Below are the code and all the weights of a small trained network. Each question names an input and a class and asks about switching units off, where a switched-off unit gives its printed mean instead of its output.

import numpy as np


def w(rows, s, z=0):
    codes = np.array(rows[::2]) - 128.0
    scale = np.full(codes.shape[1], s)
    scale[-1] = z or s
    return codes * scale


def norm(h):
    return h / np.sqrt((h * h).mean(-1, keepdims=True) + 1e-5)


def f(y):
    return y / 2 * (1 + np.tanh(0.7978845608 * (y + 0.044715 * y**3)))


def log_softmax(a):
    a = a - a.max(-1, keepdims=True)
    return a - np.log(np.exp(a).sum(-1, keepdims=True))


def net(x, mask):
    res = np.array(x, float).reshape(1, 4) / 4 @ E
    u = 0
    for l in range(2):
        y = f(norm(res) @ A[l][:, :-1].T + A[l][:, -1])
        res = res + np.where(mask[u : u + 5], y, B[l][:, -1]) @ B[l][:, :-1]
        u += 5
    return log_softmax(norm(res)[-1] @ U[:, :-1].T + U[:, -1])


A, B = {}, {}
E = w([
[194,219,182,195,226,186,173,2,156,136,164],'x0',
[128,143,203,7,187,122,217,198,192,175,82],'x1',
[154,136,100,96,32,52,183,102,201,135,202],'x2',
[157,112,172,175,133,132,79,173,193,54,100],'x3',
],0.0017)
A[0] = w([
[70,127,75,62,159,144,158,72,30,187,172,47],'L0N0',
[84,132,98,142,211,222,84,150,35,111,39,5],'L0N1',
[149,93,187,163,162,143,36,175,254,10,139,135],'L0N2',
[187,155,174,156,189,153,177,53,118,110,158,104],'L0N3',
[105,164,58,219,112,122,66,119,83,101,149,69],'L0N4',
],0.0033,0.0019)
B[0] = w([
[134,130,246,138,49,142,181,101,41,67,90,187],'L0N0',
[153,40,200,155,145,43,148,128,254,111,191,236],'L0N1',
[105,139,167,95,68,129,205,74,21,151,132,250],'L0N2',
[61,126,115,83,91,114,81,150,169,72,88,237],'L0N3',
[208,139,66,7,189,184,100,118,112,163,91,231],'L0N4',
],0.005,0.002)
A[1] = w([
[151,146,31,149,58,52,191,62,176,151,219,251],'L1N0',
[80,55,71,148,95,117,113,254,91,200,110,57],'L1N1',
[192,80,206,223,156,134,32,121,77,110,137,184],'L1N2',
[115,245,145,183,176,203,158,41,204,142,145,130],'L1N3',
[121,182,188,72,159,149,218,223,180,213,75,71],'L1N4',
],0.0032,0.0018)
B[1] = w([
[126,67,230,180,241,160,131,148,179,155,112,253],'L1N0',
[20,245,146,153,175,120,80,115,122,113,173,162],'L1N1',
[120,130,156,161,135,140,183,143,152,204,157,196],'L1N2',
[32,120,83,106,77,58,79,254,48,158,171,199],'L1N3',
[205,94,48,189,147,194,42,44,79,139,154,203],'L1N4',
],0.0045,0.0023)
U = w([
[121,62,189,174,191,98,142,140,213,171,166,203],'0',
[1,195,98,101,114,80,47,177,101,103,151,160],'1',
[225,115,45,114,167,191,56,81,77,168,130,154],'2',
[125,139,197,121,49,124,205,81,27,127,120,150],'3',
[149,133,122,88,111,121,150,96,163,93,67,157],'4',
[175,207,61,174,104,97,181,148,176,82,82,4],'5',
[172,220,57,172,97,101,183,150,177,118,94,16],'6',
[170,179,47,178,109,99,190,159,174,78,85,7],'7',
],0.0078,0.0031)

Each question gives the input, the list of numbers given to net, and the class t.
The units are the neurons (one row each of A and B). Each row of codes is followed by its name. A weight is (code - 128) times the scale printed after its matrix; where a second scale follows, it is the last column's (A, B and U).
mask holds one flag per neuron, layer by layer. A switched-off neuron (its flag False) gives its mean, the last column of its row in B, instead of its output. The means were averaged over made-up inputs and are rounded, as every weight is.
A unit's drop is (log p(t) with every unit on - log p(t) with that unit switched off) / (log p(t) with every unit on - log p(t) with every unit switched off).
The circuit of an input: a set's keep is (log p(t) with only the set's units on - log p(t) with every unit switched off) / (log p(t) with every unit on - log p(t) with every unit switched off). Starting from all 10 units, units are removed one at a time, each time the one whose removal leaves the highest keep (on an exact tie, the one counted first), for as long as the keep stays at least 0.8.
units of the circuit, in order: the units of the circuit, biggest drop first
unit that matters most: the unit with the biggest drop
top k neurons: the k neurons with the biggest drops, biggest first
top k neurons in layer l: the k neurons of layer l with the biggest drops, biggest first
input [-3,-5,-7,5], class 0: unit that matters most => L0N1
input [-1,-7,-8,-5], class 0: top 2 neurons => (L0N1, L1N2)
input [5,-2,-8,-6], class 0: top 3 neurons => (L0N1, L0N2, L1N2)
input [-1,-6,-6,-6], class 0: top 4 neurons => (L0N1, L1N2, L0N2, L1N4)
input [8,7,2,0], class 1: units of the circuit, in order => (L1N3, L0N1)
input [4,-4,-6,-5], class 0: top 3 neurons => (L0N1, L0N2, L1N2)
input [5,-1,1,5], class 1: top 3 neurons in layer 0 => (L0N0, L0N3, L0N1)
input [-4,7,1,-6], class 2: top 2 neurons => (L1N4, L0N2)
input [8,-2,2,7], class 1: top 2 neurons => (L1N3, L0N0)
input [6,-7,7,-1], class 0: top 4 neurons => (L1N0, L1N4, L1N1, L1N3)
input [-3,5,-7,-3], class 0: top 2 neurons in layer 0 => (L0N1, L0N4)
input [4,5,0,7], class 3: top 2 neurons in layer 0 => (L0N2, L0N4)
input [7,2,1,-6], class 1: top 2 neurons => (L1N3, L0N2)
input [4,5,1,3], class 2: units of the circuit, in order => (L1N4)
input [6,-6,-5,7], class 3: top 3 neurons => (L0N2, L1N0, L1N2)
input [-2,-7,3,-4], class 2: top 3 neurons => (L0N4, L0N1, L0N2)
input [8,6,-1,4], class 1: top 2 neurons => (L1N3, L0N4)
input [-3,5,-4,3], class 2: top 3 neurons => (L1N4, L0N0, L1N0)
input [8,7,2,-1], class 1: top 3 neurons in layer 0 => (L0N4, L0N3, L0N1)
input [-7,0,7,-7], class 0: units of the circuit, in order => (L1N0)
input [-7,6,-5,8], class 3: top 2 neurons in layer 1 => (L1N3, L1N0)
input [-2,-7,6,3], class 2: top 2 neurons => (L0N4, L0N1)
input [-1,-6,6,-6], class 0: top 4 neurons => (L1N0, L0N2, L1N4, L0N3)
input [8,0,-6,7], class 1: top 4 neurons => (L1N3, L0N0, L0N3, L1N0)
input [2,-8,3,6], class 2: top 3 neurons in layer 0 => (L0N4, L0N0, L0N1)
input [-3,6,-1,-6], class 2: top 2 neurons in layer 0 => (L0N2, L0N3)
input [7,3,-1,-1], class 1: top neuron in layer 1 => (L1N3)
input [0,5,-3,-5], class 2: top 2 neurons in layer 0 => (L0N2, L0N3)
input [8,0,-1,8], class 1: top 2 neurons in layer 0 => (L0N0, L0N3)
input [-3,-2,-6,3], class 0: top 2 neurons in layer 0 => (L0N1, L0N0)
